Below is a small trained network, with its code and all its weights. Each question gives an input and a class and asks what happens when units are switched off, that is, made to give their printed mean instead of their output.

import numpy as np


def w(rows, s, z=0):
    codes = np.array(rows[::2]) - 128.0
    scale = np.full(codes.shape[1], s)
    scale[-1] = z or s
    return codes * scale


def f(y):
    return np.maximum(y, 0)


def log_softmax(a):
    a = a - a.max(-1, keepdims=True)
    return a - np.log(np.exp(a).sum(-1, keepdims=True))


def net(x, mask):
    res = np.array(x, float).reshape(1, 7) / 4 @ E
    y = f(res @ A[0][:, :-1].T + A[0][:, -1])
    res = res + np.where(mask, y, B[0][:, -1]) @ B[0][:, :-1]
    return log_softmax(res[-1] @ U[:, :-1].T + U[:, -1])


A, B = {}, {}
E = w([
[197,71,113,39],'x0',
[122,132,124,122],'x1',
[122,130,127,121],'x2',
[127,133,130,126],'x3',
[125,140,254,112],'x4',
[127,132,130,131],'x5',
[125,129,127,128],'x6',
],0.0082)
A[0] = w([
[178,69,124,49,25],'neuron 1',
[117,157,255,115,194],'neuron 2',
[137,141,245,97,176],'neuron 3',
[78,166,119,216,2],'neuron 4',
[127,153,18,183,126],'neuron 5',
[52,191,129,212,101],'neuron 6',
],0.0093,0.0018)
B[0] = w([
[22,1,174,152,213],'neuron 1',
[163,96,3,104,255],'neuron 2',
[191,132,9,156,241],'neuron 3',
[127,41,127,127,209],'neuron 4',
[106,176,57,174,240],'neuron 5',
[75,26,133,54,245],'neuron 6',
],0.0067,0.0056)
U = w([
[51,34,157,120,49],'0',
[176,161,48,148,86],'1',
[116,142,122,112,206],'2',
[112,140,126,108,170],'3',
[132,143,123,131,169],'4',
[132,131,142,146,166],'5',
[123,128,143,129,136],'6',
[153,244,201,155,3],'7',
],0.011,0.0058)

Each question gives the input, the list of numbers given to net, and the class t.
The units are the neurons (one row each of A and B). Each row of codes is followed by its name. A weight is (code - 128) times the scale printed after its matrix; where a second scale follows, it is the last column's (A, B and U).
mask holds one flag per neuron, in row order. A switched-off neuron (its flag False) gives its mean, the last column of its row in B, instead of its output. The means were averaged over made-up inputs and are rounded, as every weight is.
A unit's drop is (log p(t) with every unit on - log p(t) with that unit switched off) / (log p(t) with every unit on - log p(t) with every unit switched off).
The circuit of an input: a set's keep is (log p(t) with only the set's units on - log p(t) with every unit switched off) / (log p(t) with every unit on - log p(t) with every unit switched off). Starting from all 6 units, units are removed one at a time, each time the one whose removal leaves the highest keep (on an exact tie, the one counted first), for as long as the keep stays at least 0.8.
circuit, biggest first: the units of the circuit, biggest drop first
most important unit: the unit with the biggest drop
k most important neurons: the k neurons with the biggest drops, biggest first
drop of u: that unit's drop, to one decimal
input [-8,-1,-4,2,-7,-3,-5], class 0: most important unit	neuron 6
input [7,0,6,4,-5,4,4], class 0: 3 most important neurons	neuron 1; neuron 3; neuron 2
input [-1,-2,-8,6,8,0,2], class 1: circuit, biggest first	neuron 3; neuron 2
input [7,1,-3,-4,-2,4,-4], class 0: 2 most important neurons	neuron 1; neuron 3
input [-4,1,5,7,8,-3,-2], class 1: 3 most important neurons	neuron 3; neuron 2; neuron 1
input [-7,4,5,-2,2,6,-3], class 0: 3 most important neurons	neuron 6; neuron 4; neuron 5
input [2,2,3,-3,7,-5,-6], class 1: 2 most important neurons	neuron 3; neuron 2
input [6,-2,2,1,7,-1,-4], class 1: 4 most important neurons	neuron 3; neuron 2; neuron 6; neuron 4
input [8,7,-3,6,-5,6,0], class 0: 3 most important neurons	neuron 1; neuron 3; neuron 2
input [-8,-5,7,-6,-1,-7,-6], class 0: drop of neuron 3	0.1
input [-8,-2,6,1,-8,-6,-8], class 0: drop of neuron 3	0.3
input [5,0,-8,-3,8,-5,8], class 1: drop of neuron 3	0.7
input [7,-1,-5,-6,-4,-1,0], class 0: drop of neuron 1	1.1
input [-7,-1,-4,-2,-7,-5,-6], class 0: most important unit	neuron 6
input [8,5,5,3,-5,-1,2], class 0: 2 most important neurons	neuron 1; neuron 3
